Each row is followed by one of two labels, saying whether the row has a hidden trait. Each part has a new trait and two new labels.
[ -2  -6 -33  -5 -59  14  27  22  20   3 -18  23   0  42 -60  55   6   6
  51  16] -> nj
[-31  22 -61   1  33 -19  -3  -5 -13   0  -8 -29   4 -26   1 -29  10 -51
 -19 -33] -> Dp
[ -1  -9 -26  -3 -60   9  26  21  17   2 -15  21  -1  33 -55  50   5   6
  36   7] -> nj
[-41  13 -75  -2 -20 -18   8  11   9   0 -16 -15  -6   9 -42  21   9 -30
  30  -8] -> nj
[-91  33 -66   5  51 -67 -46 -13  -7  -3   0 -38 -24 -31  37 -40  -7 -57
   3 -28] -> Dp
[ 17  -5  -3   2  21  -8  39  -1 -14  -1  -2   3  22 -22 -30 -16  12 -15
 -32 -31] -> Dp
[ 27  -6 -33 -10 -67  29  44  30  18   6 -23  18  10  54 -82  74  16 -10
  46  18] -> nj
[-29  14 -61   0   9 -33   2   3  -4  -1  -9 -17   0 -14 -20   2   5 -35
   1 -23] -> Dp

Next part:
[ -2  -6  12   5 -36   7  -8   5  -2   7 -18  -9   4  -1  23  -7  -8 -16
  -2] -> cz
[  3  -8  11  -3 -33   8 -10   2   1   6 -18  -8  -7  -7  18  -6  -8 -15
  -7] -> hp
[-17  10  10   2 -30  -1  12  14 -14 -22 -11 -63  60  28  -1   1 -12 -29
 -16] -> cz
[  1   1  31 -22   0  12  -5   2  -2  -1  -6 -10   3   3  10   2  -3  18
  -5] -> cz
[-11   3   2  14  -4  -8  -1   9  -5  -1  -4  -3   7   7  23  -6   3  -3
  13] -> hp
[ -5   2   2   2  -6  -1   2   3  -4  -7  -3 -12  15   7   1   0  -3  -9
  -3] -> cz
[-5  1 17 -7  1  3 -3  4 -2  0  1 -6 -6  2 11 -2  0  9  7] -> hp
[ 11  -6  -1 -10  -9   8  -8  -6   4   5  -4   6 -26 -18 -12  -1  -2  -4
 -12] -> hp
[ 13 -13  13  -9  26   5  -8  -8  13  36   3  71 -25  -8  35  -3  19  41
  32] -> cz

New part:
[  5 -37  13   1 -38   1  -3   7 -56   3  45 -24 -35  17  -6  44   0  -7
 -44   2] -> <3>
[ 12   7  -7 -20 -50  -8   7 -29   4  -8 -29  27  10  12  58 -16 -15  37
  32  42] -> <9>
[-15  29  25 -49 -46 -10 -56 -72 -13  12  40 -33   0 -12  16  26  41  30
  34  48] -> <9>
[-15 -10   4   6 -20 -29  -5  14   1  10   5 -46   5   1 -29 -17   8   7
 -28 -10] -> <3>
[-18  11  31  -2   5   2  -8 -16  -3  10  11 -16   8 -16  20 -17   2  32
  -5  16] -> <3>
[-35  27  13 -15 -28   0 -33  -7   3   8  14  -7  24 -13  10 -58   6  22
 -11 -14] -> <9>
[  0 -11 -11  -2 -45 -22  -2  16  -6   0  -4 -13  -3  14  -7 -25  -5   3
 -18 -15] -> <3>
[ 14 -41 -25 -26 -38  12  14   8   7  -4 -17 100  21  35 -38  22   2 -28
   4   5] -> <3>
[-10  -4  19 -19 -25   3 -43 -22 -56  13  17 -81  18  10  70   0  -5  39
   8  44] -> <3>

New part:
[ -5  -5 -42  23  19  -6  57 -12  59  -3  -3  14  -7  -6   8  18   3 -14
 -31 -10  32 100   9  32  18] -> mg
[-28  11 -26 -12  -7  19 -36   4  30   4  -3  11  -1 -12   4 -14  24   3
  -6 -10   5   1 -45  15 -10] -> Dd
[-13  18  -8  -5   5 -18  52  18 -17 -20  -9  -5   4 -15   8  36  23  17
  -2  -4 -17  16 -24  11  -9] -> mg
[ -5  27  -2 -10  -9   8  -3  11 -12  -6  -1   7 -14 -19  -4   7  35  -7
   4  -8  -1  41 -44  -5 -17] -> mg
[-32   4  -3 -52 -23  -6  12   3  -1   8  12   1  -8  10 -15 -31  11  11
   3   6   8  -8   9  30 -10] -> mg
[-25   1 -19 -25 -19  10 -16  -5  18  11   9   4  -9   3  -8 -29   8  10
  -6  -3  16  -3   9  22  -6] -> mg
[-10   6  17 -29  -4  11 -47  -3  13  10  14  -2 -15  -1 -13 -27   9 -12
   7   3  -3  22 -25  -4 -17] -> Dd
[ 10 -12  31  22  24  11 -34 -31  31  10   3 -18 -21   0 -12  -1 -17  -1
  -4  -1 -14 -22  19  14  -6] -> mg
[-30  -2   1   3  51  -5  -2 -12  50   1  -1 -13   5 -10  -4  -9  35 -11
  -3  11  -8 -32 -34  27  -8] -> Dd
